Each row has a class, written as a number after it.
[ 43 -15   3   9  19  15 -12 -32 -33 -25  29   8 -34  20  17   0 -14  24
 -11  50 -18  -9  17 -22  58  31   2 -40 -12  16 -25  -2 -32 -15   8 -16
 -14  -2   8 -10  18   6  17] | 10
[ -1 -14   8   9  19   5  -9  15  10 -27  30  -1  -7   9  20 -15 -44   1
   2  -4  43  -5  30 -15  -4 -10 -16 -19  31  10 -12   5 -15  19   1  51
 -10 -45  26  -6 -12   2  -3] | 10
[-32   2  -6  10  51 -36  35   5  26 -25 -36  -9  -9   8  53 -26 -33 -36
  -7 -16  35  13 -24 -20 -24 -12  -9  -8  20  10  -6  23  34 -14 -23  24
 -25 -33  -6  14 -23  21 -23] | 4
[ -7  -3  55  18  14  45 -13 -32 -51  11 -17 -15  39   3   0 -25 -17  14
  26  -4  25  17  17 -25  19  23 -32   9  -9   3 -31  -7  -1 -16   1 -13
 -15  18 -29  -5  -1   6   5] | 9
[  0   7 -24  -9  28  -6 -28   6  -4   7  -3   1  -2 -24  22  -6 -30 -53
  10   3  22 -18 -64  17 -24  25  21 -13  -4   6  -3  16  40 -15 -23  -7
 -11  17 -31 -11  12   0   1] | 0
[-15   9  32   1   0   3  -4 -35  -9 -17 -24  22  40  -7  15  -1 -34  19
  19  28 -36  -9 -30   5 -12   7   5  13 -14  -9  -6  12 -31 -32  19 -15
 -10   7  -4 -10  11 -18  -8] | 3
[ 17  11  40  13  16  51   4 -34 -39  10  23 -20 -25  48  14  -2  -1  36
  10  19 -20 -28  52  13  55   1   8 -25 -22 -15  -3   7 -70   5  23   7
  16  27 -38   4  23 -35   7] | 7
[-36   4   1   7 -19 -21   1  32   6  20  12  -8  12  23  28   8  14  19
   1  -9   9  36  26  22  -4 -20  -1  44   4  10  10  10 -41  -1   3  36
   0 -11  51  10 -18   9   7] | 2
[ 25 -21  52   0  20  -8  -2  -5   9 -25  15   4 -33   1  -7  10 -15  18
  26  -5  -1 -10  32 -42  15  -8 -24  11  -8  12   0  16 -18  15  13 -15
 -10  26 -10 -14  17  23 -14] | 1
[-17  -2 -14  14  -1  36   6 -29  -9  -1 -23  -8  34 -19  44 -35  -8  23
  -5   1  18  -2  24 -11   1   8   7  24 -14   7 -18  13  -2 -16 -14  -1
 -13  10   3  -5   1  30   3] | 9
[ 12   2 -62  -1 -18 -21  14   3  20  14   9  -3  -5  -5  11   2 -32 -50
 -12   7   4  -6  18 -23  24   9  26 -20 -13  30  18 -12  53 -14  -4   3
 -22  -2 -19  -5  21   1   3] | 11
[  5  -1 -32  39   0  28  11 -13  -7 -15  16  -5  24  -3  -7 -17 -31  -5
 -28   2 -10   7  -6   5  21  25   0 -28   0  -1  -2 -34 -39 -21   2  18
 -14 -39  -1  -4   1 -27  15] | 9
[-19  10 -15 -12 -12  40  18   6 -17  -9 -15  12  12  26   2 -48 -20 -23
 -21 -30  12  19   4  16  -7   4  54 -13   0   7   3 -15  13 -30 -16  -8
   6 -21   4   0  19   7 -21] | 5
[-20  -2  14  16  11  11   9 -36 -28 -36 -25  -3  -7 -30   8 -30  27  22
  17   9   4  28  -8 -20 -23   2 -24  30  -1  -9 -13   8 -48 -15  15 -11
   0   9  -1   3 -38  19 -11] | 5
[-25 -21  17  14  -8  32   0 -17 -23   6 -32 -11   1  12  14  13 -25   5
  -7   3  25  -7  -3   9   2   3 -14  13  -7  -1   3  15   9  -3   3   1
   4  32 -13 -17  18 -29   5] | 5
[-22 -10 -55  -2 -10   8  45   0  14  11 -33 -12 -25 -22   9 -15 -49  -7
 -23 -32  35 -15 -60  35 -59 -25  34  33  11  -2  -3  28  34 -11 -21  -6
  -6  14 -31  -2  14   0  -5] | 5
[  5   0  52  10  10  -5  -7 -12  16  21 -20 -12 -23  20  11   9  16  18
   5  64  -8   7  21 -16 -10 -27   0  14 -32  11  30  33 -57  -7  40 -33
  54  23  -8 -16   1 -24  -2] | 8
[-10  -9  65  19   2  13 -14 -14 -22 -49 -10  -3   1  14   9 -21  13  35
   3  18 -29  25 -19 -22  10  15 -25  11  10 -25 -18 -10 -46 -13  14 -23
  15 -17 -10  -3   6 -29 -10] | 9
[  3  -3  12  16  -1   8 -24 -33 -35  48   2   0  50 -11   9  23   9  27
  12  19 -28  -9 -37  -6  -7 -14 -38  44   7 -14 -30  44 -17  13  26  14
 -15  35   6   9 -31  13  17] | 2
[ 55  -1  19 -13  47  10  -5  30   8 -19  -7 -16   8  11 -10  13 -15 -10
 -18 -58   9 -13   3  10  -5   5   6  17  36  28  -5  30 -17  -4 -23  27
   4  18 -10  25 -10   9   2] | 0
[ 42   7  73   8   3  41  10  14  12 -55   9 -17   8  24  -3  23 -45  33
 -39 -32  -5  -7  27 -11  -4  11  17  37   7   9   0  -1   5 -18 -20  27
   9  26  -6   3   5  16  28] | 0
[-26  -4  13  23   9   1  -1 -22  -9  11 -26   0  25 -10   1 -24 -11  17
  28  25  19  26   0 -43 -12  -2 -19  39  -5  -2   5  21 -17 -19  18 -13
  15   5   8 -18   1  19  -9] | 12
[  5  -9  -7  25  13  22  -6 -12   3  -8  25   5   9  26  51  -5 -39 -22
  -1 -52  13  14 -40  39 -38 -16  33  39 -12   8   3  17 -24 -42  -3  35
 -24  15  -5  25 -11   3   7] | 4
[-15   5  47  15   2  34  15  20   3 -28  16 -22 -13  32  -2 -22 -41  12
  12 -14  42   3 -17  -1 -23   1  -8   0  23   6  -5 -18  14  11 -19  55
 -46  -1 -23   3  -5  -2   4] | 7
[ -8 -13 -40  -2  18 -13   3  -7  -3  12  -9 -28  -3  -4  21 -21  -4 -18
 -18 -11  37  18 -12 -36  -6   4 -17 -26   0  19 -14  19 -15 -25  -8 -22
  -8 -24 -36  -4 -21   8   0] | 0
[ 28   3  -8  27  43  16   2 -43 -18  -5  -1  38  36 -33  37 -11 -70  10
  -7  15 -36 -27 -11  21  32   5  10 -21   0 -15 -12  23 -22  -4  15  24
 -20 -20   7  -7 -10   1  12] | 6
[-20  -8  34   0 -27 -25   4  12  10  23  16  10   1  17  13 -15  31  52
   5  22 -34   4  52  32   2 -38  -9  31  -9  -9  23   9 -66 -26  18  24
  30 -28  66   5   7  -1  18] | 8
[ 17   0 -43  16 -27 -10  15  -1   4   2  14   9  15 -13  15   3 -33 -52
 -30  -4   1  10 -14 -13  24  31  43 -26 -22  28   3 -36  22 -20  -4  14
 -10  -9  -3   1  -2   2  39] | 11
[ 13  13  27  14  33   2 -24 -17  16 -18  41 -21  49  13  -5 -38 -43   0
  19 -27  21 -15  35 -42  -3 -17  -7   7   3  24  -9  -1 -31  -9  12  70
 -32 -32  20  -9 -25  18   3] | 10
[ 28 -11  45   7  73  22 -12 -12 -41 -53   9 -14 -54  16  -9   2 -43   5
 -10  -7 -10 -13  18 -32  20  10  -7 -10  -6 -11 -17 -24 -30  28  17 -14
  -9  33 -39   2   6 -10 -20] | 3
[ 15  -7 -58   7   8  22  -6  -3   7   7   9 -22  -7  -9  15  -4 -32  -8
   7   6  26   2 -17   8   4  24  14 -12   8  15   2  15  19 -18 -13 -23
   5 -17 -44 -20  14 -10  -2] | 0
[ -4  17  31  22  10  14   3 -34   0   2 -21   3  53  -7 -28 -18   2  27
  22  13 -48   8   0 -29  -8  10  -5  27 -21  -4   0   2 -55 -21  30 -23
  30  -6  -4 -14 -19 -19 -20] | 11
[-10  -2   8  -4  18  23   5  -4   8  14  12   1 -12   3  -1 -19 -40  -4
  35 -27  15   0 -50  51 -11   1  11 -11   1  -4   1  15  33 -14 -14 -13
 -23 -29 -32 -10  -1   0   4] | 7
[-33  27 -18 -17 -26  15  -9  -1  35 -35   9  -9  -1   0  26   7   9 -13
 -12  -2  29  -6  32  32 -19   2  29 -12 -36  -2  27   1  18   3 -14   9
 -26 -18  33 -14  23  14  16] | 3
[  0  10  40  26  16  11 -16 -25   8 -13 -18   5  29  -9  35  -9 -21  43
  -3  33 -14  23   0  13  14   4   1  30 -24 -16 -12  25 -29 -24   6 -16
 -21   7  12 -20  28 -15  14] | 0
[ 48   7  12  14  44  -9  12   5  14  -3  12 -15 -25  11  11  15  -7  -2
  14 -13  23 -31  27  -1  -7 -20 -16   4  10  17  -1  27 -30  21 -15  52
   8  17 -12  30 -43  31   8] | 4
[-19  -4  -1  14   4 -30   4 -20 -20  23 -32  -1  -7 -14  15 -28  17   4
  -7  21   6  54  -6 -14   2 -11 -25  21 -15 -11   0   5 -24 -24  18 -10
 -23 -28   1   4 -25  -3   7] | 11
[ -5  10  56 -17  21  16 -47 -17 -31  -9  -8   3  17  26 -18 -10  22  27
  36  -2 -31   7   7  -9  42  13 -11  16 -28  -1   0  16   6  17   8 -26
 -41  24 -12 -29  16  -5  -9] | 2
[ -7   5 -31  -3 -22  11  16 -10  -2  -7   8   6   4  -1  26  11  -4  54
 -28  28 -38 -10  45  46  32  -9  34  35   0 -11  19 -10   2   1  13  12
 -13  10  62  -6  38   2  10] | 2
[ -4   4 -29  33  20   1   5 -10  -1  18  -3  -7  15  -9  -7 -15 -30 -13
  21   7 -29  14  19 -25  12  25  12  29 -28  17  17   8 -13 -28   5  -3
 -11  -9 -16 -10  -9   1  -9] | 11
[ 19  -8  -7  20  14  58 -43   5   6  10  17  29  45  16  33 -21 -58 -38
  18  -4 -15  -7 -10  48  -6  20  59 -12 -20  16  16  18  -3 -20  -8  13
   5 -26   8  -8   7 -21   9] | 8
[ 13 -12  29   4  37  51   6 -30 -56 -35  -2  15 -31  11 -26  18  28  66
 -24  18 -33 -15   1 -41  11   2 -19  10   4 -21 -21  41 -52  21  35 -16
   7  17   1  -1 -21  28  -2] | 10
[-17  10 -21   0 -12   8  12  -8  38  -5  17  -1   5   6  54 -13 -25  21
 -13  12   5  15  62  12  22 -24  35   1 -22   1  17   7 -15  -4  16  -7
  28 -40  27 -19  14  17  -4] | 3
[ 18  -2  30   9 -30  20  14  11  -4   9  39  -5   8  26 -11  30 -21   9
   5 -33   4 -16  45  18   9 -10  21  18  -1  -8  12 -16 -14 -12   6  38
  27  -3  21  15  16   9  24] | 1
[  9  10  34  27  20   3 -15 -36  -7 -10  -5   1  20 -25  21 -24  -3  23
  15  59 -34  16 -14 -19   0   6 -16   4 -12 -10  -3  40 -58  10  38  -5
 -11   5   8   2 -26   7  11] | 11
[ 15  22 -19   3  -5  18 -25 -14   0  -2  11   8   0   8  -1  13  19   1
   0  22 -46 -18 -40  19  21  -4 -12 -34  -1 -19  22  35   6  10  21  -6
   4  -1 -37   4 -13 -23 -13] | 6
[  7  -5   3   1  -4  33 -25  15 -15  16 -16  18 -13  27   5  -3 -13 -40
  -8   5  66  16 -39  -4 -14  17  30 -31  -6  12 -11   8  40 -19 -23  -7
  24 -34 -15  -8 -12   0  12] | 10
[-13  -3   7  21 -18  20 -27 -13 -29  38 -25  14  46 -12  -6 -15  20   2
  -6  19  -2  27  -5 -25   1  12 -13  12  -8 -11   8   2   6 -15   8  -4
 -12 -10  11  -4 -11   3   4] | 6
[  1  19  -9   3 -16 -24  12  -6   8  -8  -1   5  28  -9  27  -1 -51 -31
 -26  -2 -21  14 -30  14  34  13  -1 -27   2  20  -3  -4  27 -32 -11  15
 -43  22  -3  19  -4   5  30] | 2
[ -9  -1  26   7  11  24  -8 -62 -29   0 -12 -16  38  12   7 -29   3  41
  15  10  -8 -31  11 -31  11 -17 -42  11   3  -9 -25  51 -22 -25  12   8
  -6  21   9  -3   8  29  -2] | 5
[-21   0  -4  -4   9  15  -1 -14  27 -32   3  10 -20  -5  19  16  25  -5
  19  20 -25  -3 -10 -26 -35  -5 -10  -2  -4  -7   8  22 -23  14  22 -39
   8  -6 -30  -9 -28  -7 -44] | 7
[ 31   0 -10  18  -3   6  -3 -10  -1   4  18  -3  20 -12  45 -18 -31  -5
 -11 -17  -9  11  18   2  38  19   2  10   8  24  -9 -13  23 -24 -17  29
 -15   6   5   9  -2  22   9] | 6
[ 18  -9  51  30  10  36 -24 -24 -22   8 -21   6  47   5   6 -15 -33  19
 -16   9 -23  13   5 -19  13  12 -10  24 -11 -12 -25 -10 -12  -5   7   1
 -23  12  -3   0   9 -21   4] | 3
[-32   1  11  18 -14   7  23  -9  10  -5  11  23  32 -13  16 -15 -56   5
  -4 -22 -11  16  12   1  23   9   8  -4 -18  -3  -9 -44   0 -19 -10  14
 -36 -18   2 -16  -1   5  22] | 7
[ -2 -22  49  37  13  21 -17   7 -20  28  -8  14  21   2  11  -2 -17 -12
  20  -1  -7  18  -6 -27  -2   6 -23   2  -1 -11  -9  53 -48   9  16   0
   5   3 -11  17 -16   3   0] | 1
[ -8 -18 -75  -5  34  -9  -1  10 -23  15 -24  11   0 -20  -5 -11 -53 -28
   5 -43  23  14 -66  10 -17  -3  27  17  16  -9  -5   6  19  -1 -15 -18
  -7 -10 -33   5 -16  18  -2] | 12
[ 12 -14  -5   9  43   6 -10 -10 -11   2 -34 -10  20 -29  -7 -28  -3  13
  12  -8   9   7  11 -45  -9   5 -34  20  19   7 -18  36 -20 -11  -2 -19
 -21  16 -32   6 -14   7 -24] | 0
[-15   3  44 -18  45 -10 -17   4 -15 -33  10 -18  -1  57 -13  16  17  22
  40  14  -3   9 -12 -32  34   4 -38 -31  11   3   0  19 -11  32  21 -24
  29 -37   0 -22 -21  16 -17] | 12
[ -3 -20  34  17  22  13  -5   9  11 -41 -25 -25  -6  -4  29 -14 -44  12
 -20  13  30   1  14 -34 -24  11 -35  27  18  19 -14  -1  -4  19 -25  19
 -44  28  -3 -11  14  -3 -15] | 9
[ 19  -7  71 -16  14 -10 -27  12  -1 -39  55  15 -10  19  14  15   2  38
  19 -34 -26  35  15  12  33   4 -24  -5  -5   3 -26   7 -83  -7  10 -36
  23  -7   5 -10   1  10  12] | 0
[ 16  27 114  -9 -26 -30  -4  -8  18 -33  -4  -5 -43  25  13 -13  68  52
   8  27 -34  41  14  16  18  -2 -26   6 -29 -22  -1 -14 -59  -2  -9 -32
  27  -3  -5   2   4 -17  14] | 4
[ 14 -11  64  -1  24  26 -13 -60 -30   4   1  19  38   5  56 -16 -38  27
  24  -2  -7 -26   8  38  22  -2 -12  -7  -8 -12 -17  22 -25  -2  12  19
  -5  -1  -1 -14   7 -10  19] | 4
[ -7  -7  15  -4  -8   0  -9 -42   4  28 -69  24  31 -37  33 -30  22  16
   1  62   1  11 -19 -23 -11  -4   8  15 -15   3   1  53 -13 -14   7 -36
 -53  29   6  -3   8  19  13] | 7
[ 39  -8  -6  16  29  56  18  36   4   4  24 -24 -53  50  15  20 -48   9
 -41  -5  21 -19  33  59   1  -2  28  22  25  15  16 -35   8  25 -26  70
 -15  11  12   4  21 -27  -9] | 7
[  8  -3  -7  17   8 -14  31 -14   4 -15 -14  36  18 -19  39 -30 -68 -41
 -25   1 -20  20 -42   0  15  30  36 -35 -11  17  -2 -28  10 -35 -18   0
 -21 -25 -19  -2 -10   4  18] | 4
[-23  10  10  -1  -4  -2   1 -20  31 -11  25 -13  13   8  67 -22 -54  -9
  -5  22  -6   5  18  30  27   0   4 -20 -27  27  17  -3  28 -25   0  14
 -25  -5  14 -25  24   3  20] | 8
[-20   5  28   5 -25 -36  10  30  20  17  15 -16 -16  16  20  -5  29  27
   9  21  27  24  45   2 -10 -25  -9  17   6   1  24 -15 -56  20   2  34
  36 -11  35   7 -14  16  13] | 4
[-24 -29  -8   0  -7  32  -1  -5   3  15  15  31   5  13  28   0 -40 -21
  16 -84  46  -5 -53  21 -12 -13  25  13 -16   7  -9  44  26 -24  -5   1
   5  -8 -14 -23  28  21   2] | 1
[-13  10  -7   5  13  14  15 -11  -1  19  -5 -24   5  23  -3  -8  17   7
   4   4   2  11 -12 -13  14  16   5 -12 -23  24   2  16 -10  -7   9 -25
  32  -7  -4 -13 -14  14  -5] | 11
[  3   4  -1  25  46  15   0   5  19 -49  19 -10 -33  -7  31 -16 -61   1
 -13  12  44 -21   2 -12  13  -8 -12 -26  19   4 -11   9  22  49   3  57
 -28   1  -5 -14  -4   0  -2] | 10
[ 13  14  23  22  -9  28  15  23  49  -5   0  -2  31  20   3  -4 -51  22
 -12  -1 -22  16 -10  28 -27   5   9  44  26  22   7   3 -14 -36 -34  31
 -27  15  30  15  12   9  -7] | 7
[-12 -22  -3  18   5  49  -7 -25 -32  15 -15  -6  25 -11  -9 -11  -4  27
  -6 -12  -8 -13 -11   6 -10  12  -9  24  -3 -25  -5 -12 -15   7   6   1
   0   8   5  -8   3 -11 -10] | 1
[-35   6  14   7  16  -4   6 -22 -28   5 -50   5  26  -8   7 -26 -10  13
  20   1   0  14 -12 -11  -8  10   0  20 -22 -19 -18  -2 -27 -25  -6 -35
  23   7  -7  -1 -10   1  -6] | 12
[  5   7 -24  -1   2  26  24  11  -4 -33   6 -19  -5  -5   1  15 -30  27
 -40 -35  -4  -3  18  24  11  -2  16  24  17  -3   5 -22 -26  16  -7  17
   0  24  -8  10   5   9  11] | 9
[ 44 -21 -32  -9  16  -1  10 -47 -19  -7  12  -2   7  15   3 -12 -38   7
 -11 -52 -10 -31 -49  -4  37   5  28  -4   3   2 -39   8  35 -32 -10  -2
 -21 -43 -21 -13  28   5  28] | 11
[  0 -10  -1  13  15  30   1 -43 -16  -6 -31   4  20 -13  10 -15 -27  39
  11   6  10  -5 -25   2  -5   8   0  37   7   8 -24  38 -10 -26  12  -7
 -39  28  -2 -11  33 -19  -7] | 10
[ -6  -7  40  30  18   4 -26 -23 -21   2  12   8  39   6 -13 -41 -27  18
  42  21 -30  21 -17 -39   5  20 -35  -6  -3  -1 -13  24 -58 -35  16  -8
   2 -30   7  -5 -22  13   1] | 11
[ 27  13 -46   5  14   5 -18 -35   9  17   4  23  80 -21 -22 -20 -38 -23
  19 -38  -2  12   4 -35  12  -5   2  21   5  19  -9   9   4 -33   8  14
 -32 -25   4 -12  -5  32  -4] | 11
[  0   2  61  16  17  23 -18 -16 -13  26 -19   8  46  -7  -5  -6  -9   9
  21  -5 -20  -2 -14  -6 -17  10 -12  42   2  -5 -13  33 -47  -2   2  15
 -28  35   4   5   6  -1   9] | 7
[-17   1 -14   7  -8  19 -14 -47 -29  17 -13 -26  20 -13  36 -18  -4  46
  18  41  -7   8 -31  19  -7   7 -27  40  11  -4 -11  31  -8  -7  10   2
 -39  27  -7 -10   2  -8  -2] | 2
[ -8   0 -15   0 -23   6   9  10  20  19  15   8 -14  15  10 -13   2  44
 -17  41   1   4  64  20  10 -44  20  18 -16  -5  37 -17   2   4  16  20
  10 -28  45 -20  16  10  10] | 8
[  7   1  58  27  28  29  -8 -23   3 -39  -1  -6 -11  -5  43   6 -55  26
  12  55 -10  12 -29  19  14  27 -12   6 -16   1  -3  18   0   5   2 -19
 -10  -1 -19 -35   4  -5  12] | 9
[-20  19 -22   1 -26  -5  11  10  34 -11  -1  -7  12   5  16 -18  -6  14
   3  13  -2  13  27  23   9  -6  35   5  -7   7  29  -8 -19 -22   9   2
  10 -10  22   3  26  -9  -8] | 3
[  9 -10  26   7   5 -15   5   1  -6 -37  24 -14   6  21  34 -13 -51  -1
 -30 -17 -26  -6  18 -26  -5  13 -31  -4  29   3 -14 -39 -37 -17 -34  51
 -10  -7   2  23 -21  13   6] | 4
[-32   2 -64   1  -6  -1  11 -11 -15  12  28 -10  -6  -5  -8 -14   3 -29
  20  -5  13  -2 -49   0 -45  -5  19   4  -3   0   2 -11  14 -33  11   1
  -3 -26 -10  -1  -8  16   1] | 8
[-25 -14  23  14 -15  28 -33   6  25   3  -6  22   6  12  27 -57 -12  -4
  20  -3  70  45 -35   6 -23 -13  31  -6 -18  13   7  41  18 -34   2 -14
   2 -43  12 -19   0   6   7] | 10
[-46  14  22  -3 -47   9 -17   0   0   0 -22   1  55   3  25 -34   0 -48
  -1  25 -22  -9   5 -23 -23  10  27 -32 -14  -6  21  29  34 -10  12  -6
 -31   7  -7  22   7 -27  -2] | 2
[  5  19  49  26   2  26 -31 -36   2  -9  11  18  76 -12  32  -4 -18  18
   4  14 -49  -2   8  11  -8   5  -9   5 -17 -14 -12  17 -59 -12  21   7
 -10   9  39   9 -15  -4   4] | 6
[ 17  14  76  29 -25  28 -20 -31 -18   2  -3  12  57 -10  -2  -1   1  48
   9  38 -15  23 -37   6 -13  14 -41  29  -6 -13 -35   8 -38 -31  11   4
 -29  31   1  -5   7 -22  25] | 0
[ -3   2  35 -31  16  25 -17  -6  16  -3 -23  -6  21  39   5 -23  51  27
  17 -11  11  -6   4  25 -25 -16  18  10   4   1  20  33   1  19  -1  -9
   4 -35  28 -12  10   2 -25] | 4
[ -4 -10  30   6   4  24 -20 -34 -32 -13  -5  19  37  -2  20 -17 -36  37
  19   1 -15 -12  -5 -13   7 -11 -17  24   8 -10 -18  35 -14   4  18  22
 -43  18 -11  -9  -5  -2   3] | 2
[ 34 -32   8  -7  39  17  -7 -48 -20 -35  23  13   6  19  19  -3 -31  26
  -7   5 -39 -48  12 -32  36  -6 -12 -18   9  12 -20  19  -8 -14  22  -1
 -15  -1  12 -13  22  15   2] | 8
[ 26 -10  -2   3   2  36   0 -13  28 -23  24 -20  29  26  14  -9 -64   2
   3 -38 -10 -38  -9  18  -2   0   8  10  31  16  11  16  11  -9  -4  46
 -18 -13  -8 -13  41 -24 -24] | 1
[-14   4 -43  18  17  15  -2 -12 -21  28 -18 -18  23  -6  11  32   5  -8
   3  30 -10 -26   3 -17  18  16 -17 -18   7   0   4  45  15  20  19 -11
 -14  42  -6  15   9   0 -13] | 6
